Below are the code and all the weights of a small trained network. Each question names an input and a class and asks about switching units off, where a switched-off unit gives its printed mean instead of its output.

import numpy as np


def w(rows, s, z=0):
    codes = np.array(rows[::2]) - 128.0
    scale = np.full(codes.shape[1], s)
    scale[-1] = z or s
    return codes * scale


def f(y):
    return y / 2 * (1 + np.tanh(0.7978845608 * (y + 0.044715 * y**3)))


def log_softmax(a):
    a = a - a.max(-1, keepdims=True)
    return a - np.log(np.exp(a).sum(-1, keepdims=True))


def net(x, mask):
    res = np.array(x, float).reshape(1, 4) / 4 @ E
    y = f(res @ A[0][:, :-1].T + A[0][:, -1])
    res = res + np.where(mask, y, B[0][:, -1]) @ B[0][:, :-1]
    return log_softmax(res[-1] @ U[:, :-1].T + U[:, -1])


A, B = {}, {}
E = w([
[66,22,129,119,81],'x0',
[124,142,76,203,36],'x1',
[128,129,126,132,125],'x2',
[81,139,255,200,91],'x3',
],0.0079)
A[0] = w([
[99,151,206,187,147,94],'neuron 0',
[95,151,212,218,125,93],'neuron 1',
[182,255,129,159,167,172],'neuron 2',
[135,158,181,66,206,159],'neuron 3',
[144,111,166,101,216,220],'neuron 4',
[117,139,64,117,140,92],'neuron 5',
[106,151,155,127,93,46],'neuron 6',
[159,167,83,217,49,182],'neuron 7',
[60,145,161,182,153,76],'neuron 8',
[95,104,159,111,84,36],'neuron 9',
[151,119,70,90,112,82],'neuron 10',
[123,107,109,154,74,178],'neuron 11',
[55,168,182,191,135,77],'neuron 12',
[153,145,94,138,160,255],'neuron 13',
[79,103,150,78,193,238],'neuron 14',
[123,131,123,84,189,234],'neuron 15',
[60,12,141,86,97,113],'neuron 16',
[138,129,212,123,98,93],'neuron 17',
[145,141,164,109,79,31],'neuron 18',
[132,116,178,200,136,97],'neuron 19',
[74,171,42,184,82,155],'neuron 20',
[129,116,192,165,67,156],'neuron 21',
[53,65,109,74,58,99],'neuron 22',
[144,120,61,101,156,114],'neuron 23',
],0.0091,0.0035)
B[0] = w([
[181,123,133,20,104,211],'neuron 0',
[171,96,147,43,156,249],'neuron 1',
[111,222,148,82,35,250],'neuron 2',
[180,105,140,124,52,208],'neuron 3',
[206,83,170,169,28,216],'neuron 4',
[152,74,103,56,142,155],'neuron 5',
[118,91,55,93,173,129],'neuron 6',
[181,69,168,140,57,244],'neuron 7',
[159,60,60,65,152,169],'neuron 8',
[104,175,65,67,140,144],'neuron 9',
[172,92,90,60,157,167],'neuron 10',
[125,124,146,159,79,186],'neuron 11',
[148,74,134,36,215,208],'neuron 12',
[136,121,186,110,112,203],'neuron 13',
[194,80,184,212,103,225],'neuron 14',
[177,93,188,129,75,209],'neuron 15',
[44,201,161,56,2,255],'neuron 16',
[165,80,93,86,152,177],'neuron 17',
[120,131,47,71,197,116],'neuron 18',
[139,47,97,98,149,179],'neuron 19',
[253,69,151,192,113,208],'neuron 20',
[169,133,168,99,167,226],'neuron 21',
[96,201,128,92,71,217],'neuron 22',
[188,98,124,57,169,190],'neuron 23',
],0.0058,0.0053)
U = w([
[115,113,151,176,108,254],'0',
[143,69,45,61,192,142],'1',
[64,246,134,109,48,81],'2',
[147,61,153,235,104,93],'3',
[68,155,131,244,205,129],'4',
[43,179,38,180,254,24],'5',
],0.0074,0.0043)

Each question gives the input, the list of numbers given to net, and the class t.
The units are the neurons (one row each of A and B). Each row of codes is followed by its name. A weight is (code - 128) times the scale printed after its matrix; where a second scale follows, it is the last column's (A, B and U).
mask holds one flag per neuron, in row order. A switched-off neuron (its flag False) gives its mean, the last column of its row in B, instead of its output. The means were averaged over made-up inputs and are rounded, as every weight is.
A unit's drop is (log p(t) with every unit on - log p(t) with that unit switched off) / (log p(t) with every unit on - log p(t) with every unit switched off).
The circuit of an input: a set's keep is (log p(t) with only the set's units on - log p(t) with every unit switched off) / (log p(t) with every unit on - log p(t) with every unit switched off). Starting from the 12 units with the biggest drops (on a tie, the unit counted first), units are removed one at a time, each time the one whose removal leaves the highest keep (on an exact tie, the one counted first), for as long as the keep stays at least 0.8.
circuit, biggest first: the units of the circuit, biggest drop first
most important unit: the unit with the biggest drop
k most important neurons: the k neurons with the biggest drops, biggest first
drop when u is switched off: that unit's drop, to one decimal
input [6,-2,3,3], class 2: 3 most important neurons => (neuron 16; neuron 22; neuron 20)
input [-8,-7,-8,-6], class 0: most important unit => neuron 4
input [4,-7,-2,0], class 3: circuit, biggest first => (neuron 14; neuron 4)
input [-2,8,-1,-5], class 3: circuit, biggest first => (neuron 20; neuron 7)
input [7,2,0,-5], class 2: circuit, biggest first => (neuron 16; neuron 22)
input [-5,-3,-1,5], class 1: circuit, biggest first => (neuron 16; neuron 12; neuron 0)
input [7,-7,-5,1], class 2: 2 most important neurons => (neuron 16; neuron 22)
input [-7,-8,0,0], class 3: circuit, biggest first => (neuron 4; neuron 14)
input [3,-8,-6,-5], class 3: 2 most important neurons => (neuron 14; neuron 4)
input [-5,6,5,6], class 1: 2 most important neurons => (neuron 12; neuron 1)
input [-1,7,-2,-6], class 3: circuit, biggest first => (neuron 20; neuron 7)
input [-2,-4,-3,-1], class 3: 2 most important neurons => (neuron 16; neuron 4)
input [7,2,-3,-2], class 2: 2 most important neurons => (neuron 16; neuron 22)
input [7,-3,-1,6], class 2: 3 most important neurons => (neuron 16; neuron 22; neuron 20)
input [-8,-5,3,-4], class 2: circuit, biggest first => (neuron 2)
input [7,-5,5,7], class 1: drop when neuron 9 is switched off => 0.1
input [-1,-7,5,-5], class 3: drop when neuron 14 is switched off => 0.2
input [-2,2,-2,-1], class 4: drop when neuron 20 is switched off => 0.0
